Below is a small trained network, with its code and all its weights. Each question gives an input and a class and asks what happens when units are switched off, that is, made to give their printed mean instead of their output.

import numpy as np


def w(rows, s, z=0):
    codes = np.array(rows[::2]) - 128.0
    scale = np.full(codes.shape[1], s)
    scale[-1] = z or s
    return codes * scale


def f(y):
    return y / 2 * (1 + np.tanh(0.7978845608 * (y + 0.044715 * y**3)))


def log_softmax(a):
    a = a - a.max(-1, keepdims=True)
    return a - np.log(np.exp(a).sum(-1, keepdims=True))


def net(x, mask):
    res = np.array(x, float).reshape(1, 6) / 4 @ E
    y = f(res @ A[0][:, :-1].T + A[0][:, -1])
    res = res + np.where(mask, y, B[0][:, -1]) @ B[0][:, :-1]
    return log_softmax(res[-1] @ U[:, :-1].T + U[:, -1])


A, B = {}, {}
E = w([
[182,85,127,181,23,177,78,91],'x0',
[134,129,132,126,129,122,124,134],'x1',
[142,92,7,24,141,174,70,129],'x2',
[199,58,81,159,152,42,204,67],'x3',
[127,117,124,154,152,120,94,140],'x4',
[123,134,112,121,101,103,139,149],'x5',
],0.012)
A[0] = w([
[168,51,150,221,77,118,144,122,112],'n0',
[79,214,138,152,84,156,76,111,222],'n1',
[129,121,131,134,85,77,130,161,105],'n2',
[144,132,151,86,153,154,84,96,109],'n3',
[160,161,102,141,73,101,168,136,127],'n4',
[80,184,211,198,164,148,181,184,16],'n5',
[194,74,139,136,39,199,75,156,21],'n6',
[179,90,37,73,131,161,92,113,99],'n7',
[53,155,179,194,125,165,115,153,140],'n8',
[106,181,177,98,119,110,132,96,91],'n9',
[114,137,151,77,196,101,153,152,208],'n10',
[44,117,114,102,182,135,86,105,128],'n11',
[176,177,134,140,130,124,113,50,113],'n12',
[127,176,110,132,135,131,110,102,115],'n13',
[155,161,136,146,142,146,140,137,78],'n14',
[119,170,154,81,135,207,142,196,156],'n15',
[111,120,138,135,143,120,106,114,96],'n16',
[209,52,60,119,207,34,197,69,166],'n17',
[143,149,142,114,121,76,83,121,114],'n18',
[163,72,43,36,160,184,88,131,202],'n19',
[93,151,108,82,146,143,97,122,114],'n20',
[175,29,137,239,52,102,188,100,134],'n21',
[51,121,87,79,146,155,107,124,121],'n22',
[110,138,148,46,142,163,90,160,125],'n23',
[182,73,83,112,185,93,188,96,5],'n24',
[74,78,145,155,117,94,98,66,123],'n25',
[189,91,138,196,96,120,173,87,131],'n26',
[173,68,40,153,185,77,195,113,31],'n27',
[86,140,104,89,122,151,129,116,125],'n28',
[80,148,196,133,71,159,75,159,11],'n29',
[189,108,50,87,127,149,103,128,2],'n30',
[169,98,178,172,90,107,166,92,122],'n31',
[72,135,94,129,126,105,131,78,142],'n32',
[149,177,86,137,154,147,135,141,97],'n33',
[117,90,149,121,125,64,67,158,121],'n34',
[102,84,150,124,129,161,159,101,118],'n35',
[169,107,109,157,2,193,43,86,168],'n36',
[120,114,145,114,114,138,133,112,105],'n37',
[104,177,219,187,119,95,168,166,194],'n38',
[141,112,109,124,94,126,145,130,85],'n39',
[170,29,184,184,118,136,172,100,115],'n40',
],0.0095,0.0094)
B[0] = w([
[193,158,53,131,129,137,127,166,212],'n0',
[104,40,138,138,63,56,115,137,214],'n1',
[168,123,117,94,180,133,129,123,135],'n2',
[85,103,105,165,120,133,77,119,141],'n3',
[106,170,101,153,123,138,95,140,150],'n4',
[46,18,140,104,51,65,92,174,181],'n5',
[50,36,229,13,94,88,191,153,176],'n6',
[81,120,210,121,140,113,205,168,201],'n7',
[71,106,164,85,106,131,171,133,196],'n8',
[87,102,134,149,109,105,113,111,140],'n9',
[170,72,118,188,68,56,122,138,190],'n10',
[121,106,80,121,70,110,127,127,166],'n11',
[116,145,55,158,110,113,93,126,143],'n12',
[115,103,105,121,115,143,130,85,128],'n13',
[94,134,126,113,118,117,170,144,124],'n14',
[166,141,126,141,65,76,115,171,191],'n15',
[146,120,133,128,119,136,170,143,123],'n16',
[43,170,232,140,218,207,167,85,245],'n17',
[134,104,122,108,153,142,135,149,126],'n18',
[153,44,107,180,79,56,86,166,247],'n19',
[156,147,115,175,118,105,96,117,162],'n20',
[147,186,68,167,90,152,55,145,251],'n21',
[153,152,104,186,110,80,118,120,175],'n22',
[152,146,39,197,114,35,92,149,180],'n23',
[17,49,197,57,52,111,94,188,166],'n24',
[123,154,107,96,112,131,90,135,149],'n25',
[158,183,57,155,108,137,73,150,208],'n26',
[76,73,198,58,95,124,165,148,183],'n27',
[147,158,152,173,82,100,81,117,152],'n28',
[124,221,125,231,234,217,186,15,167],'n29',
[96,196,164,146,233,252,228,27,161],'n30',
[198,163,38,195,154,96,123,159,195],'n31',
[132,144,110,132,144,125,159,166,137],'n32',
[158,122,157,125,140,123,90,131,130],'n33',
[148,127,135,134,137,169,159,92,132],'n34',
[164,117,123,132,135,131,128,107,130],'n35',
[21,128,216,90,242,236,198,85,246],'n36',
[118,123,149,168,123,142,84,149,125],'n37',
[41,149,254,56,240,204,194,62,232],'n38',
[116,165,141,132,115,126,101,149,132],'n39',
[160,185,93,95,88,114,74,157,200],'n40',
],0.006,0.017)
U = w([
[113,62,171,109,100,96,149,136,253],'0',
[115,163,171,128,197,173,175,98,80],'1',
[223,145,4,149,93,86,85,123,158],'2',
],0.014,0.00071)

Each question gives the input, the list of numbers given to net, and the class t.
The units are the neurons (one row each of A and B). Each row of codes is followed by its name. A weight is (code - 128) times the scale printed after its matrix; where a second scale follows, it is the last column's (A, B and U).
mask holds one flag per neuron, in row order. A switched-off neuron (its flag False) gives its mean, the last column of its row in B, instead of its output. The means were averaged over made-up inputs and are rounded, as every weight is.
A unit's drop is (log p(t) with every unit on - log p(t) with that unit switched off) / (log p(t) with every unit on - log p(t) with every unit switched off).
The circuit of an input: a set's keep is (log p(t) with only the set's units on - log p(t) with every unit switched off) / (log p(t) with every unit on - log p(t) with every unit switched off). Starting from the 12 units with the biggest drops (on a tie, the unit counted first), units are removed one at a time, each time the one whose removal leaves the highest keep (on an exact tie, the one counted first), for as long as the keep stays at least 0.8.
circuit, biggest first: the units of the circuit, biggest drop first
top k neurons: the k neurons with the biggest drops, biggest first
drop of u: that unit's drop, to one decimal
input [2,0,1,3,3,6], class 1: top neuron : (n17)
input [-2,5,-4,-1,3,-8], class 0: top 4 neurons : (n17; n36; n5; n29)
input [1,3,0,1,4,3], class 2: top 2 neurons : (n38; n36)
input [1,4,7,7,3,-7], class 1: top 4 neurons : (n17; n30; n1; n5)
input [6,-7,0,-4,6,-1], class 1: top 4 neurons : (n36; n29; n5; n19)
input [8,-4,0,-4,6,-1], class 1: top 2 neurons : (n36; n29)
input [5,6,8,6,7,5], class 1: top 2 neurons : (n30; n17)
input [2,0,0,7,-7,-3], class 2: top 4 neurons : (n38; n36; n21; n26)
input [1,5,-7,6,-4,-4], class 2: top 3 neurons : (n36; n21; n31)
input [-7,-5,-2,0,6,6], class 0: top 2 neurons : (n36; n10)
input [-6,-1,1,1,2,-4], class 0: top 3 neurons : (n36; n10; n38)
input [6,-5,8,5,3,8], class 1: top 3 neurons : (n30; n36; n17)
input [-4,6,0,-7,7,-5], class 0: top 2 neurons : (n21; n8)
input [4,6,7,8,8,3], class 1: circuit, biggest first : (n17)
input [-7,1,-2,0,-2,3], class 0: drop of n5 : 0.5
input [-4,-8,-6,-3,-7,3], class 0: drop of n5 : 0.6
input [2,-4,-1,-5,1,7], class 1: drop of n29 : 1.3
